Below are the code and all the weights of a small trained network. Each question names an input and a target symbol and asks about switching units off, where a switched-off unit gives its printed mean instead of its output.

import numpy as np


def w(rows, s, z=0):
    codes = np.array(rows[::2]) - 128.0
    scale = np.full(codes.shape[1], s)
    scale[-1] = z or s
    return codes * scale


def norm(h):
    return h / np.sqrt((h * h).mean(-1, keepdims=True) + 1e-5)


def f(y):
    return np.maximum(y, 0)


def softmax(a):
    e = np.exp(a - a.max(-1, keepdims=True))
    return e / e.sum(-1, keepdims=True)


def log_softmax(a):
    a = a - a.max(-1, keepdims=True)
    return a - np.log(np.exp(a).sum(-1, keepdims=True))


def net(x, mask):
    ids = ['ΓΨβζθμστ'.index(c) for c in x.split()]
    T = len(ids)
    res = E[ids] + P[:T]
    u = 0
    for l in range(3):
        r = norm(res)
        for j in range(2):
            rows = slice(2 * j, 2 * j + 2)
            q, k, v = (r @ M[l][rows].T for M in (Q, K, V))
            z = softmax(np.where(np.tri(T) > 0, q @ k.T / 2**0.5, -1e9)) @ v
            o = O[l][rows]
            res = res + np.where(mask[u + j], z, o[:, -1]) @ o[:, :-1]
        u += 2
        y = f(norm(res) @ A[l][:, :-1].T + A[l][:, -1])
        res = res + np.where(mask[u : u + 8], y, B[l][:, -1]) @ B[l][:, :-1]
        u += 8
    return log_softmax(norm(res)[-1] @ U[:, :-1].T + U[:, -1])


Q, K, V, O, A, B = {}, {}, {}, {}, {}, {}
E = w([
[116,106,204],'Γ',
[103,249,169],'Ψ',
[229,120,220],'β',
[177,86,58],'ζ',
[92,115,61],'θ',
[156,134,102],'μ',
[34,67,140],'σ',
[216,124,92],'τ',
],0.018)
P = w([
[160,161,102],'0',
[253,98,95],'1',
[223,87,101],'2',
[223,86,111],'3',
[102,80,61],'4',
[30,130,99],'5',
[173,102,112],'6',
[113,98,73],'7',
[120,65,92],'8',
[108,123,154],'9',
[119,93,116],'10',
[83,94,113],'11',
[156,33,73],'12',
],0.0051)
Q[0] = w([
[126,70,140],'0.h1',
[105,102,126],'0.h1',
[2,200,89],'0.h2',
[140,151,118],'0.h2',
],0.037)
K[0] = w([
[114,169,132],'0.h1',
[109,171,151],'0.h1',
[211,254,229],'0.h2',
[138,117,159],'0.h2',
],0.03)
V[0] = w([
[160,36,60],'0.h1',
[118,252,88],'0.h1',
[99,87,54],'0.h2',
[160,186,145],'0.h2',
],0.02)
O[0] = w([
[216,191,168,202],'0.h1',
[89,8,183,133],'0.h1',
[217,90,128,254],'0.h2',
[96,212,164,65],'0.h2',
],0.015,0.0061)
A[0] = w([
[164,88,78,4],'0.n1',
[92,107,3,136],'0.n2',
[130,93,185,95],'0.n3',
[102,98,59,164],'0.n4',
[88,194,61,7],'0.n5',
[129,90,113,12],'0.n6',
[115,78,101,44],'0.n7',
[137,93,171,65],'0.n8',
],0.02,0.0017)
B[0] = w([
[141,101,78,254],'0.n1',
[104,171,4,216],'0.n2',
[151,106,191,179],'0.n3',
[83,165,55,194],'0.n4',
[98,138,234,226],'0.n5',
[124,107,119,167],'0.n6',
[105,101,98,186],'0.n7',
[127,104,176,178],'0.n8',
],0.026,0.0058)
Q[1] = w([
[192,223,131],'1.h1',
[70,39,103],'1.h1',
[2,144,219],'1.h2',
[107,129,144],'1.h2',
],0.021)
K[1] = w([
[99,67,151],'1.h1',
[137,244,125],'1.h1',
[254,135,114],'1.h2',
[148,132,126],'1.h2',
],0.026)
V[1] = w([
[202,253,154],'1.h1',
[161,166,197],'1.h1',
[37,107,138],'1.h2',
[40,121,189],'1.h2',
],0.019)
O[1] = w([
[7,87,119,254],'1.h1',
[75,84,90,186],'1.h1',
[163,84,70,53],'1.h2',
[110,56,96,59],'1.h2',
],0.017,0.0089)
A[1] = w([
[123,164,91,68],'1.n1',
[145,107,169,97],'1.n2',
[99,87,245,96],'1.n3',
[198,120,50,142],'1.n4',
[102,247,193,2],'1.n5',
[135,195,66,114],'1.n6',
[144,82,150,140],'1.n7',
[128,146,251,69],'1.n8',
],0.018,0.0064)
B[1] = w([
[150,116,137,136],'1.n1',
[116,110,143,144],'1.n2',
[90,53,151,184],'1.n3',
[45,69,122,254],'1.n4',
[218,253,195,248],'1.n5',
[156,95,84,170],'1.n6',
[115,118,155,177],'1.n7',
[145,159,63,212],'1.n8',
],0.033,0.0079)
Q[2] = w([
[119,92,253],'2.h1',
[92,132,135],'2.h1',
[130,171,99],'2.h2',
[119,114,88],'2.h2',
],0.039)
K[2] = w([
[233,187,253],'2.h1',
[81,151,135],'2.h1',
[130,83,125],'2.h2',
[173,163,169],'2.h2',
],0.031)
V[2] = w([
[82,138,98],'2.h1',
[198,158,74],'2.h1',
[253,188,102],'2.h2',
[175,85,243],'2.h2',
],0.023)
O[2] = w([
[130,137,74,125],'2.h1',
[118,88,152,152],'2.h1',
[252,131,57,254],'2.h2',
[170,77,185,171],'2.h2',
],0.02,0.0096)
A[2] = w([
[117,117,116,2],'2.n1',
[108,59,62,57],'2.n2',
[103,100,145,238],'2.n3',
[116,129,123,72],'2.n4',
[109,163,80,13],'2.n5',
[24,169,130,213],'2.n6',
[220,134,5,155],'2.n7',
[151,117,142,168],'2.n8',
],0.024,0.0021)
B[2] = w([
[132,148,143,138],'2.n1',
[149,222,184,227],'2.n2',
[144,149,97,160],'2.n3',
[133,135,127,133],'2.n4',
[107,93,85,145],'2.n5',
[219,167,130,195],'2.n6',
[75,3,31,247],'2.n7',
[140,134,107,151],'2.n8',
],0.036,0.015)
U = w([
[75,218,3,6],'Γ',
[118,109,111,29],'Ψ',
[3,136,143,144],'β',
[221,144,60,186],'ζ',
[204,64,180,193],'θ',
[66,48,220,99],'μ',
[64,115,56,168],'σ',
[146,160,154,236],'τ',
],0.011,0.0023)

Each question gives the input, a string of symbols that net reads in full, and the target symbol t.
The units are the heads (2 rows each of Q, K, V and O) and the neurons (one row each of A and B). Each row of codes is followed by its name. A weight is (code - 128) times the scale printed after its matrix; where a second scale follows, it is the last column's (O, A, B and U).
mask holds one flag per unit, layer by layer, with each layer's heads first. A switched-off unit (its flag False) gives its mean, the last column of its rows in O or B, instead of its output. The means were averaged over made-up inputs and are rounded, as every weight is.
A unit's drop is (log p(t) with every unit on - log p(t) with that unit switched off) / (log p(t) with every unit on - log p(t) with every unit switched off).
The circuit of an input: a set's keep is (log p(t) with only the set's units on - log p(t) with every unit switched off) / (log p(t) with every unit on - log p(t) with every unit switched off). Starting from the 12 units with the biggest drops (on a tie, the unit counted first), units are removed one at a time, each time the one whose removal leaves the highest keep (on an exact tie, the one counted first), for as long as the keep stays at least 0.8.
units of the circuit, in order: the units of the circuit, biggest drop first
top k neurons: the k neurons with the biggest drops, biggest first
k most important neurons of layer l: the k neurons of layer l with the biggest drops, biggest first
input μ ζ θ τ, target μ: units of the circuit, in order	(0.h1; 2.h2)
input σ ζ ζ β, target σ: 2 most important neurons of layer 2	(2.n7; 2.n6)
input θ Ψ Ψ Ψ μ θ β σ, target β: units of the circuit, in order	(0.h2; 0.h1)
input τ β σ, target τ: units of the circuit, in order	(0.h2; 2.n7)
input β β σ, target β: top neuron	(0.n5)
input Γ σ σ τ, target Γ: top 3 neurons	(1.n4; 1.n5; 2.n2)
input β μ ζ, target β: top 2 neurons	(1.n4; 1.n5)
input β β θ, target β: units of the circuit, in order	(2.h2; 0.h2)
input τ ζ Γ μ, target τ: 2 most important neurons of layer 1	(1.n3; 1.n5)
input Γ β Γ Γ θ β, target Γ: units of the circuit, in order	(0.h1; 2.h2)
input θ Γ ζ Γ, target θ: 2 most important neurons of layer 2	(2.n7; 2.n2)
input θ σ θ, target θ: 2 most important neurons of layer 0	(0.n2; 0.n4)
input τ ζ ζ Γ, target τ: top 2 neurons	(0.n2; 0.n1)
input β θ ζ, target β: top 3 neurons	(1.n4; 0.n5; 1.n5)
input σ ζ τ, target σ: 2 most important neurons of layer 2	(2.n7; 2.n6)
input β Ψ μ θ τ Ψ θ σ θ μ θ Ψ Γ, target μ: top 2 neurons	(0.n3; 0.n8)
input β θ τ ζ β ζ β Γ, target β: top 2 neurons	(1.n4; 1.n5)
input Ψ ζ μ σ θ β σ ζ β, target θ: top 2 neurons	(0.n2; 1.n8)
input Γ θ ζ μ, target Γ: most important neuron of layer 1	(1.n4)
input τ τ θ θ ζ β, target θ: 3 most important neurons of layer 0	(0.n5; 0.n8; 0.n4)
input τ σ ζ, target τ: 2 most important neurons of layer 2	(2.n7; 2.n6)
input μ θ Γ ζ Γ β ζ μ, target μ: 2 most important neurons of layer 2	(2.n6; 2.n7)
input τ μ σ Γ, target τ: top 4 neurons	(2.n7; 0.n5; 2.n6; 0.n2)
input β Γ τ, target β: top neuron	(0.n5)
